Each row has a name. After each piece below comes the name of the row it's from, unless a question asks for something else. Each question is about the rows just above it.

Columns, left to right: L Y G N K E
[ 12.0  12.9   1.5 -12.5  -1.4  -0.3] = z_803
[  7.9 -49.4  -4.1  74.2   1.1   1.4] = z_53
[-22.6 -51.1  -5.2  61.7   3.7   1.3] = z_329
[-57.1  24.5   0.3 -62.9   3.8  -1.0] = z_622
[  7.9 -49.4  -0.9  22.5   1.1   0.0] = z_185
[-51.2 -16.2  -3.1  -2.0   4.8   0.1] = z_900
[-74.0  31.5   0.4 -81.0   5.0  -1.3] = z_882
[ -5.1  23.0   1.9 -35.2  -0.4  -0.7] = z_894
[-57.1  24.5   0.3 -62.9   3.8   0.5] = z_539
[  8.0 -13.0  -0.9  22.5  -0.2   0.4] = z_580
which: [  8.0 -13.0  -0.9  22.5  -0.2   0.4]
z_580
[ 5.0 -0.4  3.8] is in which column, read top down?
K
Which column holds [-22.6 -57.1   7.9 -51.2 -74.0] top down?
L
Which row holds [-16.2  -3.1  -2.0   4.8   0.1]?
z_900
Which column holds this, read top down? [-3.1  0.4]
G
[ 1.1  4.8  5.0 -0.4] is in which column, read top down?
K

Columns, left to right: V D J A C F R
[ -3.0  15.7 -22.0 -27.3  75.8 -18.8   2.0]  z_76
[ -4.6  15.7 -20.6 -24.7  75.7 -20.7   4.4]  z_77
[  5.5  12.7 -31.6 -42.9  73.0  -4.2 -14.0]  z_865
[  1.8  14.1 -28.2 -36.6  75.4 -10.7  -7.0]  z_121
[  4.2  12.9 -30.8 -40.7  74.1  -6.5 -11.9]  z_174
[  2.9  13.7 -29.3 -39.0  74.7  -8.9  -9.2]  z_502
[ -2.2  15.0 -23.7 -29.6  76.0 -16.6  -0.2]  z_745
[ -8.1  16.2 -15.8 -17.1  73.3 -25.6  10.8]  z_467
[ -5.6  15.9 -19.1 -22.3  74.7 -22.5   6.7]  z_806
[  0.3  14.6 -26.9 -34.2  75.7 -12.9  -4.7]  z_629
[ -7.0  16.2 -17.4 -19.8  73.8 -24.1   8.6]  z_238
[ -0.8  14.9 -25.2 -32.0  75.7 -14.8  -2.6]  z_452
[-17.1 -22.3 -34.2] is in which column, read top down?
A
[-39.0 -29.6 -17.1 -22.3 -34.2 -19.8] is in which column, read top down?
A
[75.8 75.7] is in which column, read top down?
C
Which row holds [  4.2  12.9 -30.8 -40.7]?
z_174
Which column holds this, read top down? [12.7 14.1 12.9 13.7 15.0 16.2 15.9 14.6]
D
Which column holds this, read top down? [12.7 14.1 12.9 13.7 15.0 16.2]
D
Where do [74.7 -8.9] appear?
z_502

Columns, left to right: U Q H P T X B
[-72.7  17.2  74.3   9.2 -15.0  42.6   0.5]  z_497
[-23.2  13.0  81.0 -72.7  16.9  74.3   9.2]  z_979
[ 11.6  -7.6  -4.4  20.2  -5.3  -6.3 -10.3]  z_160
[-23.2  13.0  52.8  11.2 -15.0  -8.3 -32.1]  z_703
[ 24.8 -30.2 -12.8  89.1 -33.3 -48.9 -28.3]  z_357
which: [-23.2  13.0  81.0 -72.7  16.9  74.3   9.2]
z_979
Which column holds this, read top down? [-15.0  16.9  -5.3 -15.0]
T
which: [-72.7  16.9  74.3   9.2]
z_979
[ -5.3 -15.0] is in which column, read top down?
T

Columns, left to right: W Z M S
[-50.8 -54.4  23.7  -2.7] : z_621
[-50.8 -54.4  23.7   6.8] : z_781
[-61.1  -9.0 -57.4 -26.4] : z_694
[-54.4  23.8  -2.7  23.7] : z_54
[ 56.9  28.5  67.0 -31.5] : z_727
Which column holds [-26.4  23.7] top down?
S
which: [23.7 -2.7]
z_621
Where do [-61.1  -9.0 -57.4] appear?
z_694
The row with [-50.8 -54.4  23.7  -2.7] is
z_621
Which column holds [-54.4 -54.4  -9.0  23.8] top down?
Z
[-54.4 -54.4] is in which column, read top down?
Z

Columns, left to right: Fomob dazap Subus nune Satu kitub rem mopop mosam
[ 19.2  40.9  16.5  42.7  35.3  -0.8 -12.8 -15.2 -41.2] : z_294
[ 14.5 -33.9  13.8  33.0   2.1 -23.5 -19.1  -8.2   2.8] : z_308
[ 72.8  -0.2 -36.6 -54.6  10.6 -34.7  37.4 -36.4  46.2] : z_299
[ 14.5 -33.9  13.7  33.0   2.1 -23.5 -19.1  -8.2   2.8] : z_187
[ 20.7  -0.4 -14.0   3.7   9.0  -2.8  -5.3 -11.9  30.8] : z_203
Which column holds this, read top down? [ 13.7 -14.0]
Subus
The row with [-33.9  13.8  33.0   2.1 -23.5 -19.1  -8.2   2.8] is
z_308

Columns, left to right: zir Tiv gudit sep zeme pizo fek
[-14.2  19.8 -10.8 -13.4 -71.0 -94.8  17.5]  z_740
[ 35.3  57.9   6.5  -4.2 -21.3 -82.4  10.7]  z_251
[-56.8   1.3  57.8 -12.9 -58.5 -11.8  64.0]  z_413
[-28.1 -12.0  -9.5   1.4 -66.9 -13.0 -19.3]  z_952
[-19.9  -5.4  -7.6   4.9  49.0  -4.7 -11.7]  z_851
[-16.2  60.4  43.6 -15.9  -0.7  -3.1 -70.9]  z_861
[-27.2  -1.2 -16.1   3.1 -58.5 -11.8 -20.4]  z_79
[-25.7 -14.4 -20.7  10.6 -81.6  -5.7 -11.6]  z_258
Which row holds [-27.2  -1.2 -16.1   3.1 -58.5 -11.8 -20.4]?
z_79
[-58.5 -66.9  49.0] is in which column, read top down?
zeme
Which column holds this, read top down? [ 6.5 57.8 -9.5 -7.6]
gudit

Columns, left to right: fipak nik Dubul Gisov Tepek
[ 48.4 -37.7 -14.8   6.9 -55.4] = z_204
[-37.7 -14.8   6.8   4.2  27.1] = z_243
[ 30.8 -29.2 -94.6 -16.2   6.4] = z_904
[ 15.5  29.5 -22.4 -62.8 -37.1] = z_610
[14.7 80.2 36.1 38.1 74.5] = z_491
[-29.2  29.5  80.2] is in which column, read top down?
nik
Which column holds [-14.8 -29.2] top down?
nik
Which column holds this, read top down? [-37.7  30.8  15.5  14.7]
fipak
[6.8 4.2] is in which row?
z_243
Which column holds [ 48.4 -37.7  30.8] top down?
fipak
[-37.7 -14.8   6.9] is in which row?
z_204
Which row holds [ 48.4 -37.7]?
z_204

